Here is a tiny trained network, its code and every weight. The questions are about switching its units off for an input and a target symbol, where a switched-off unit gives its printed mean instead of its output.

import numpy as np


def w(rows, s, z=0):
    codes = np.array(rows[::2]) - 128.0
    scale = np.full(codes.shape[1], s)
    scale[-1] = z or s
    return codes * scale


def norm(h):
    return h / np.sqrt((h * h).mean(-1, keepdims=True) + 1e-5)


def f(y):
    return np.maximum(y, 0)


def softmax(a):
    e = np.exp(a - a.max(-1, keepdims=True))
    return e / e.sum(-1, keepdims=True)


def log_softmax(a):
    a = a - a.max(-1, keepdims=True)
    return a - np.log(np.exp(a).sum(-1, keepdims=True))


def net(x, mask):
    ids = ['βδηλπψ'.index(c) for c in x.split()]
    T = len(ids)
    res = E[ids] + P[:T]
    u = 0
    for l in range(3):
        r = norm(res)
        for j in range(2):
            rows = slice(3 * j, 3 * j + 3)
            q, k, v = (r @ M[l][rows].T for M in (Q, K, V))
            z = softmax(np.where(np.tri(T) > 0, q @ k.T / 3**0.5, -1e9)) @ v
            o = O[l][rows]
            res = res + np.where(mask[u + j], z, o[:, -1]) @ o[:, :-1]
        u += 2
        y = f(norm(res) @ A[l][:, :-1].T + A[l][:, -1])
        res = res + np.where(mask[u : u + 4], y, B[l][:, -1]) @ B[l][:, :-1]
        u += 4
    return log_softmax(norm(res)[-1] @ U[:, :-1].T + U[:, -1])


Q, K, V, O, A, B = {}, {}, {}, {}, {}, {}
E = w([
[172,103,249,79,72,201,88,167,143,151,142,76],'β',
[221,120,60,4,163,134,79,95,159,60,130,55],'δ',
[136,86,154,96,137,173,104,96,170,21,163,31],'η',
[95,149,162,126,121,211,114,58,102,138,97,111],'λ',
[135,61,26,85,84,204,103,71,118,147,201,172],'π',
[153,80,144,81,121,248,71,68,199,143,101,76],'ψ',
],0.014)
P = w([
[91,132,162,136,70,74,173,135,155,170,156,96],'0',
[208,127,195,127,90,196,77,42,114,78,152,128],'1',
[70,50,54,108,141,137,124,68,47,216,228,132],'2',
[142,156,125,161,151,114,160,215,132,134,129,97],'3',
[181,153,179,2,91,216,65,71,74,51,170,108],'4',
[49,69,111,112,194,86,140,141,91,169,138,202],'5',
[138,177,142,157,136,113,165,179,140,119,116,102],'6',
[164,122,160,76,96,218,32,62,84,68,170,149],'7',
[165,96,204,137,199,92,138,139,106,119,119,163],'8',
[113,180,158,149,114,97,171,155,161,113,112,93],'9',
],0.02)
Q[0] = w([
[202,122,208,75,58,176,49,15,75,55,140,92],'0.h0',
[66,77,70,91,63,143,113,75,102,145,230,156],'0.h0',
[111,15,155,126,217,65,186,110,117,155,145,250],'0.h0',
[88,111,121,70,166,140,97,140,127,140,177,115],'0.h1',
[142,125,105,188,162,93,209,126,146,173,148,89],'0.h1',
[87,137,101,148,84,129,137,121,139,152,124,68],'0.h1',
],0.013)
K[0] = w([
[17,104,167,32,120,56,196,129,223,148,141,196],'0.h0',
[184,70,95,132,54,109,215,129,138,185,246,149],'0.h0',
[104,18,122,113,207,181,69,90,39,164,194,208],'0.h0',
[114,124,119,106,122,134,66,134,124,199,148,94],'0.h1',
[163,162,122,206,90,107,156,127,105,166,95,158],'0.h1',
[172,124,128,73,82,169,142,152,150,156,150,69],'0.h1',
],0.013)
V[0] = w([
[162,61,224,58,229,168,54,86,171,131,51,93],'0.h0',
[157,53,50,130,116,120,191,106,206,236,141,157],'0.h0',
[68,75,106,89,209,228,174,27,53,135,145,139],'0.h0',
[153,157,118,141,211,96,140,104,56,91,137,212],'0.h1',
[1,130,143,186,163,81,144,59,134,137,95,136],'0.h1',
[202,159,168,143,101,194,126,71,169,172,94,155],'0.h1',
],0.0087)
O[0] = w([
[106,60,88,63,254,119,116,131,98,84,149,160,176],'0.h0',
[244,112,169,191,167,115,127,67,164,132,96,86,202],'0.h0',
[111,40,137,133,161,103,94,153,54,136,193,1,146],'0.h0',
[149,104,137,124,79,161,155,187,160,166,109,105,1],'0.h1',
[61,179,219,108,165,111,193,116,130,133,155,44,56],'0.h1',
[147,133,144,129,123,70,69,185,140,96,153,138,167],'0.h1',
],0.01,0.0096)
A[0] = w([
[5,161,41,135,156,144,124,114,126,98,142,108,2],'0.n0',
[110,204,75,136,80,143,94,93,117,109,105,161,56],'0.n1',
[147,69,160,153,169,71,62,154,136,131,143,116,174],'0.n2',
[93,110,211,120,127,185,32,79,68,149,111,151,186],'0.n3',
],0.011,0.002)
B[0] = w([
[158,63,38,184,1,123,206,117,145,163,36,210,156],'0.n0',
[138,140,146,202,189,152,124,207,133,180,175,22,206],'0.n1',
[169,47,63,213,157,134,196,167,153,202,205,203,230],'0.n2',
[245,107,32,33,117,101,154,113,86,78,171,164,248],'0.n3',
],0.0097,0.011)
Q[1] = w([
[141,73,157,141,148,65,142,210,121,242,147,155],'1.h0',
[172,104,94,120,78,121,89,58,3,174,186,87],'1.h0',
[153,128,118,54,140,149,122,140,150,98,186,156],'1.h0',
[119,109,123,171,151,17,176,170,134,205,91,149],'1.h1',
[162,67,105,203,171,33,165,117,99,130,113,141],'1.h1',
[195,159,132,148,117,31,142,107,139,75,100,185],'1.h1',
],0.013)
K[1] = w([
[97,94,218,75,158,162,112,177,115,196,184,103],'1.h0',
[189,102,167,132,127,79,138,90,143,183,152,157],'1.h0',
[134,95,148,72,152,141,113,107,221,117,110,124],'1.h0',
[149,71,135,85,165,253,101,189,80,152,85,85],'1.h1',
[117,56,140,117,124,189,189,118,148,144,150,104],'1.h1',
[76,110,108,153,195,70,108,141,79,173,190,111],'1.h1',
],0.014)
V[1] = w([
[53,121,43,139,158,158,161,165,153,63,98,154],'1.h0',
[186,132,115,199,142,183,61,63,123,87,63,101],'1.h0',
[75,128,232,46,86,188,111,118,65,123,160,180],'1.h0',
[239,164,80,157,183,27,75,198,188,217,170,190],'1.h1',
[165,163,131,64,32,61,101,157,254,71,191,199],'1.h1',
[75,245,168,27,217,90,247,12,167,150,108,29],'1.h1',
],0.0081)
O[1] = w([
[133,89,105,67,168,92,51,200,93,63,177,105,107],'1.h0',
[112,172,111,173,175,128,84,72,119,150,175,22,152],'1.h0',
[64,62,162,67,79,124,149,114,173,135,153,128,66],'1.h0',
[1,182,161,98,167,147,84,82,172,128,138,165,250],'1.h1',
[34,164,199,124,106,204,169,159,138,118,137,174,155],'1.h1',
[84,177,91,126,105,136,187,94,52,141,187,103,79],'1.h1',
],0.013,0.016)
A[1] = w([
[103,187,101,149,115,133,143,133,124,128,67,163,144],'1.n0',
[95,153,133,165,118,127,97,137,97,119,120,108,6],'1.n1',
[158,163,116,98,108,99,145,164,165,144,88,123,114],'1.n2',
[39,147,254,80,104,188,141,214,217,153,171,197,147],'1.n3',
],0.022,0.013)
B[1] = w([
[98,146,39,158,148,169,140,139,74,160,83,129,159],'1.n0',
[51,173,105,129,155,87,162,28,181,147,144,110,128],'1.n1',
[158,174,136,112,166,149,101,146,71,148,185,54,136],'1.n2',
[1,95,129,80,109,144,103,177,167,107,156,92,252],'1.n3',
],0.021,0.026)
Q[2] = w([
[194,134,133,146,132,200,95,222,92,97,149,79],'2.h0',
[110,122,73,107,68,203,101,35,176,68,137,122],'2.h0',
[152,177,179,210,144,204,183,164,146,101,118,87],'2.h0',
[129,156,138,111,85,156,82,11,105,99,150,139],'2.h1',
[142,143,144,175,47,112,143,198,136,7,97,170],'2.h1',
[95,165,140,76,131,175,81,40,67,93,171,128],'2.h1',
],0.012)
K[2] = w([
[183,91,169,160,188,98,167,81,145,166,188,103],'2.h0',
[95,202,150,69,103,137,139,89,188,81,150,184],'2.h0',
[178,136,173,108,123,116,150,97,120,153,96,104],'2.h0',
[122,196,136,174,114,131,155,88,130,136,136,200],'2.h1',
[147,112,81,127,91,149,70,229,135,68,102,166],'2.h1',
[69,181,135,128,98,156,173,54,135,114,117,252],'2.h1',
],0.015)
V[2] = w([
[146,130,192,103,130,132,108,160,74,129,124,118],'2.h0',
[51,152,106,127,137,124,144,138,175,106,174,136],'2.h0',
[153,91,71,154,135,121,83,96,125,156,177,103],'2.h0',
[71,109,239,88,112,87,130,70,64,114,141,123],'2.h1',
[86,163,4,126,164,169,126,175,127,90,20,166],'2.h1',
[96,127,93,143,111,51,147,162,75,150,144,73],'2.h1',
],0.013)
O[2] = w([
[165,92,77,159,181,169,127,21,109,122,139,79,83],'2.h0',
[176,103,75,101,148,108,150,200,200,133,104,236,185],'2.h0',
[66,200,124,119,88,122,119,149,124,116,75,100,250],'2.h0',
[3,140,72,84,170,223,96,207,141,225,162,118,80],'2.h1',
[130,37,196,212,152,159,138,158,49,2,145,108,129],'2.h1',
[60,151,161,86,34,164,95,196,136,98,115,161,129],'2.h1',
],0.0099,0.011)
A[2] = w([
[143,119,103,104,197,140,103,75,215,109,92,255,48],'2.n0',
[115,152,79,78,161,154,115,116,203,155,108,187,186],'2.n1',
[145,104,142,161,139,150,106,117,129,187,82,86,137],'2.n2',
[98,165,175,191,91,199,182,81,82,73,88,178,1],'2.n3',
],0.016,0.0064)
B[2] = w([
[189,54,7,31,74,93,158,145,171,187,103,128,241],'2.n0',
[135,74,121,88,67,115,135,143,172,21,167,159,250],'2.n1',
[76,157,227,132,98,173,150,150,111,64,136,179,188],'2.n2',
[142,104,111,134,234,57,57,129,180,116,130,69,153],'2.n3',
],0.015,0.014)
U = w([
[38,139,164,115,93,130,79,169,176,102,175,89,96],'β',
[117,218,130,104,243,37,44,157,102,156,210,131,2],'δ',
[133,113,165,183,97,112,202,173,66,1,126,159,165],'η',
[85,160,76,120,78,126,165,149,19,160,124,84,108],'λ',
[128,163,170,172,56,107,122,109,212,126,104,22,214],'π',
[141,92,88,96,73,79,139,97,170,116,99,112,145],'ψ',
],0.0059,0.00081)

Each question gives the input, a string of symbols that net reads in full, and the target symbol t.
The units are the heads (3 rows each of Q, K, V and O) and the neurons (one row each of A and B). Each row of codes is followed by its name. A weight is (code - 128) times the scale printed after its matrix; where a second scale follows, it is the last column's (O, A, B and U).
mask holds one flag per unit, layer by layer, with each layer's heads first. A switched-off unit (its flag False) gives its mean, the last column of its rows in O or B, instead of its output. The means were averaged over made-up inputs and are rounded, as every weight is.
A unit's drop is (log p(t) with every unit on - log p(t) with that unit switched off) / (log p(t) with every unit on - log p(t) with every unit switched off).
The circuit of an input: a set's keep is (log p(t) with only the set's units on - log p(t) with every unit switched off) / (log p(t) with every unit on - log p(t) with every unit switched off). Starting from the 12 units with the biggest drops (on a tie, the unit counted first), units are removed one at a time, each time the one whose removal leaves the highest keep (on an exact tie, the one counted first), for as long as the keep stays at least 0.8.
units of the circuit, in order: the units of the circuit, biggest drop first
most important unit: the unit with the biggest drop
k most important neurons: the k neurons with the biggest drops, biggest first
k most important neurons of layer l: the k neurons of layer l with the biggest drops, biggest first
which heads matter: for each layer, one digit per head in row order, 1 if its drop is at least 0.15 and else 0, layers parted by /
input η β π β η β β π, target η: which heads matter	11 / 01 / 01
input η β β π η β β β, target η: most important unit	0.n0
input η π λ η, target η: units of the circuit, in order	2.h1, 1.n3
input η η β η β β β π, target η: 2 most important neurons	0.n0, 1.n3
input ψ ψ β ψ π β β β β λ, target λ: units of the circuit, in order	0.h0, 0.n0, 1.n0
input β ψ δ β β ψ, target η: 2 most important neurons	0.n2, 1.n3
input ψ η β π β δ ψ λ β π, target π: units of the circuit, in order	0.h0, 1.n3
input π β ψ ψ β λ, target δ: units of the circuit, in order	0.h0, 1.n3, 2.n0
input π π β ψ ψ β, target ψ: which heads matter	00 / 00 / 01
input λ β β π η, target λ: units of the circuit, in order	1.h1, 0.h1, 2.n1
input δ β π β β, target δ: which heads matter	11 / 11 / 01
input ψ β ψ η ψ η, target δ: units of the circuit, in order	0.h0, 1.n3, 2.n1
input λ π η π δ η δ β η, target λ: which heads matter	01 / 01 / 01
input ψ π β ψ ψ λ η β β λ, target λ: which heads matter	10 / 01 / 00
input η β ψ η π π, target δ: which heads matter	11 / 01 / 11
input π β β β λ ψ β η π, target δ: which heads matter	11 / 01 / 10
input π η ψ δ π β ψ β, target π: which heads matter	10 / 00 / 00
input β β λ, target ψ: units of the circuit, in order	1.n3, 2.n0
input β β β η β η β β β, target λ: 2 most important neurons	1.n3, 0.n2
input η ψ π β β ψ η λ, target η: 2 most important neurons of layer 0	0.n0, 0.n3
input δ β ψ, target η: 3 most important neurons	0.n3, 0.n1, 1.n3
input λ π ψ β β, target λ: which heads matter	01 / 01 / 00
input η β π, target λ: 2 most important neurons	1.n3, 0.n0
input δ π β δ η, target δ: most important unit	1.h0
input ψ π β β η β β β β, target ψ: units of the circuit, in order	1.n3, 1.h1, 2.n0
input ψ ψ β β ψ δ β δ δ, target η: 2 most important neurons of layer 1	1.n3, 1.n2
input β β π β η λ, target π: 2 most important neurons	1.n3, 1.n0
input β η β β β β β β δ, target ψ: units of the circuit, in order	1.n3, 2.n0
input λ λ λ ψ η β ψ, target ψ: most important unit	1.n3
